Here is a tiny trained network, its code and every weight. The questions are about switching its units off for an input and a class, where a switched-off unit gives its printed mean instead of its output.

import numpy as np


def w(rows, s, z=0):
    codes = np.array(rows[::2]) - 128.0
    scale = np.full(codes.shape[1], s)
    scale[-1] = z or s
    return codes * scale


def f(y):
    return y / 2 * (1 + np.tanh(0.7978845608 * (y + 0.044715 * y**3)))


def log_softmax(a):
    a = a - a.max(-1, keepdims=True)
    return a - np.log(np.exp(a).sum(-1, keepdims=True))


def net(x, mask):
    res = np.array(x, float).reshape(1, 8) / 4 @ E
    y = f(res @ A[0][:, :-1].T + A[0][:, -1])
    res = res + np.where(mask, y, B[0][:, -1]) @ B[0][:, :-1]
    return log_softmax(res[-1] @ U[:, :-1].T + U[:, -1])


A, B = {}, {}
E = w([
[204,105,75,60,110,121,126,112,163,120,123,39],'x0',
[115,130,11,177,254,85,200,45,141,72,169,117],'x1',
[199,48,8,116,133,81,85,186,121,149,123,112],'x2',
[95,145,175,154,166,157,112,98,104,87,174,136],'x3',
[138,42,88,186,131,197,93,139,138,59,180,72],'x4',
[247,203,149,107,196,90,74,105,120,69,173,119],'x5',
[137,107,66,244,93,198,114,187,170,46,121,159],'x6',
[111,39,111,120,194,116,15,175,10,166,190,146],'x7',
],0.0075)
A[0] = w([
[246,216,172,39,67,94,112,155,206,134,79,101,70],'N0',
[130,99,96,135,111,125,115,177,104,112,136,100,134],'N1',
[109,213,166,158,154,199,139,78,170,69,141,142,149],'N2',
[193,52,66,110,188,141,75,156,90,124,163,46,39],'N3',
[139,163,141,93,193,27,136,81,52,159,158,197,130],'N4',
[171,77,76,77,210,60,90,111,77,121,193,96,235],'N5',
[79,142,126,53,98,127,203,102,172,189,96,95,149],'N6',
[132,181,241,177,137,184,136,75,126,59,138,132,150],'N7',
[90,76,214,111,95,136,66,187,73,196,110,171,87],'N8',
[91,87,49,225,105,168,194,130,185,114,108,136,100],'N9',
[143,171,150,54,64,137,169,110,157,154,56,103,139],'N10',
[183,55,3,195,123,155,88,165,137,102,157,133,232],'N11',
[105,155,179,141,184,171,133,91,139,43,138,138,53],'N12',
[117,121,52,188,131,143,128,166,160,75,108,160,3],'N13',
[198,86,96,93,143,126,82,169,100,142,207,65,125],'N14',
[88,108,202,74,75,169,84,237,45,162,105,181,113],'N15',
[94,113,181,114,64,173,90,151,108,189,147,162,155],'N16',
[122,155,109,111,243,36,114,99,57,145,144,168,22],'N17',
],0.0067,0.0032)
B[0] = w([
[253,169,185,76,76,48,138,130,126,152,100,213,210],'N0',
[124,107,121,132,99,154,96,135,137,110,120,136,159],'N1',
[124,167,177,165,149,105,174,103,158,55,216,106,194],'N2',
[164,67,100,96,143,193,33,90,106,60,176,97,212],'N3',
[118,229,75,96,214,133,151,168,102,218,163,137,209],'N4',
[163,131,77,66,189,198,61,113,98,128,153,42,237],'N5',
[125,87,118,77,122,93,201,47,161,165,112,68,200],'N6',
[122,181,201,180,135,97,139,111,100,89,206,90,202],'N7',
[78,105,173,144,102,153,51,179,34,194,123,154,222],'N8',
[63,125,82,161,98,136,195,156,186,125,79,165,201],'N9',
[174,108,150,112,53,73,172,76,152,168,90,112,203],'N10',
[152,65,50,136,112,224,86,205,178,24,70,187,247],'N11',
[116,152,137,145,162,164,131,105,119,78,179,103,165],'N12',
[135,154,109,160,91,137,154,177,132,116,88,183,166],'N13',
[142,62,156,92,114,126,51,90,140,91,132,90,205],'N14',
[96,104,194,179,112,133,53,153,59,185,104,146,237],'N15',
[80,121,198,147,63,104,101,156,83,166,125,165,201],'N16',
[132,184,51,91,246,173,139,196,102,172,125,97,191],'N17',
],0.0069,0.011)
U = w([
[133,199,60,69,238,138,121,152,93,207,159,117,133],'0',
[112,104,46,210,104,176,148,227,191,53,73,211,43],'1',
[58,91,209,148,92,137,60,177,55,205,120,155,217],'2',
[196,39,75,74,147,189,30,136,121,53,152,88,67],'3',
[254,159,179,64,79,50,153,103,155,165,98,153,56],'4',
[30,70,91,91,105,105,215,34,189,172,93,74,137],'5',
[107,194,206,201,149,122,160,82,146,47,244,117,251],'6',
],0.0072,0.0013)

Each question gives the input, the list of numbers given to net, and the class t.
The units are the neurons (one row each of A and B). Each row of codes is followed by its name. A weight is (code - 128) times the scale printed after its matrix; where a second scale follows, it is the last column's (A, B and U).
mask holds one flag per neuron, in row order. A switched-off neuron (its flag False) gives its mean, the last column of its row in B, instead of its output. The means were averaged over made-up inputs and are rounded, as every weight is.
A unit's drop is (log p(t) with every unit on - log p(t) with that unit switched off) / (log p(t) with every unit on - log p(t) with every unit switched off).
The circuit of an input: a set's keep is (log p(t) with only the set's units on - log p(t) with every unit switched off) / (log p(t) with every unit on - log p(t) with every unit switched off). Starting from the 12 units with the biggest drops (on a tie, the unit counted first), units are removed one at a time, each time the one whose removal leaves the highest keep (on an exact tie, the one counted first), for as long as the keep stays at least 0.8.
circuit, biggest first: the units of the circuit, biggest drop first
most important unit: the unit with the biggest drop
top k neurons: the k neurons with the biggest drops, biggest first
drop of u: that unit's drop, to one decimal
input [2,-5,-7,-7,-7,-4,5,-6], class 4: circuit, biggest first -> (N0)
input [-6,1,-6,-3,6,-6,6,7], class 1: top 2 neurons -> (N11, N9)
input [2,-2,-3,2,4,-2,-7,-6], class 4: circuit, biggest first -> (N0, N10)
input [1,6,-5,8,5,1,7,5], class 1: top 3 neurons -> (N11, N9, N13)
input [-6,2,-2,-1,2,-2,-4,8], class 0: top 3 neurons -> (N17, N4, N5)
input [-5,-6,-5,1,-6,5,6,-8], class 6: top 3 neurons -> (N7, N2, N12)
input [-3,-1,8,-7,-5,-1,1,0], class 1: circuit, biggest first -> (N11, N5, N7)
input [-7,2,-3,6,4,-5,4,5], class 1: circuit, biggest first -> (N9, N11)
input [-6,-8,3,8,6,4,0,-5], class 6: top 2 neurons -> (N7, N2)
input [-6,-2,-2,4,7,0,4,-3], class 6: top 2 neurons -> (N7, N2)
input [-7,7,-5,5,-2,-1,3,7], class 0: top 2 neurons -> (N17, N4)
input [-6,4,-6,-7,1,-5,1,-1], class 5: top 2 neurons -> (N11, N9)
input [7,3,-2,-2,4,5,-6,-4], class 4: top 2 neurons -> (N0, N11)
input [8,-7,3,-1,4,7,3,-6], class 4: most important unit -> N0
input [7,-8,1,3,4,-5,4,-1], class 2: top 2 neurons -> (N15, N16)
input [-2,-6,4,-6,7,6,2,-8], class 4: drop of N0 -> 1.2
input [3,-3,-5,-8,3,-7,-6,-8], class 4: drop of N0 -> 2.6
input [-5,4,4,3,5,3,-6,-2], class 0: drop of N17 -> 0.2
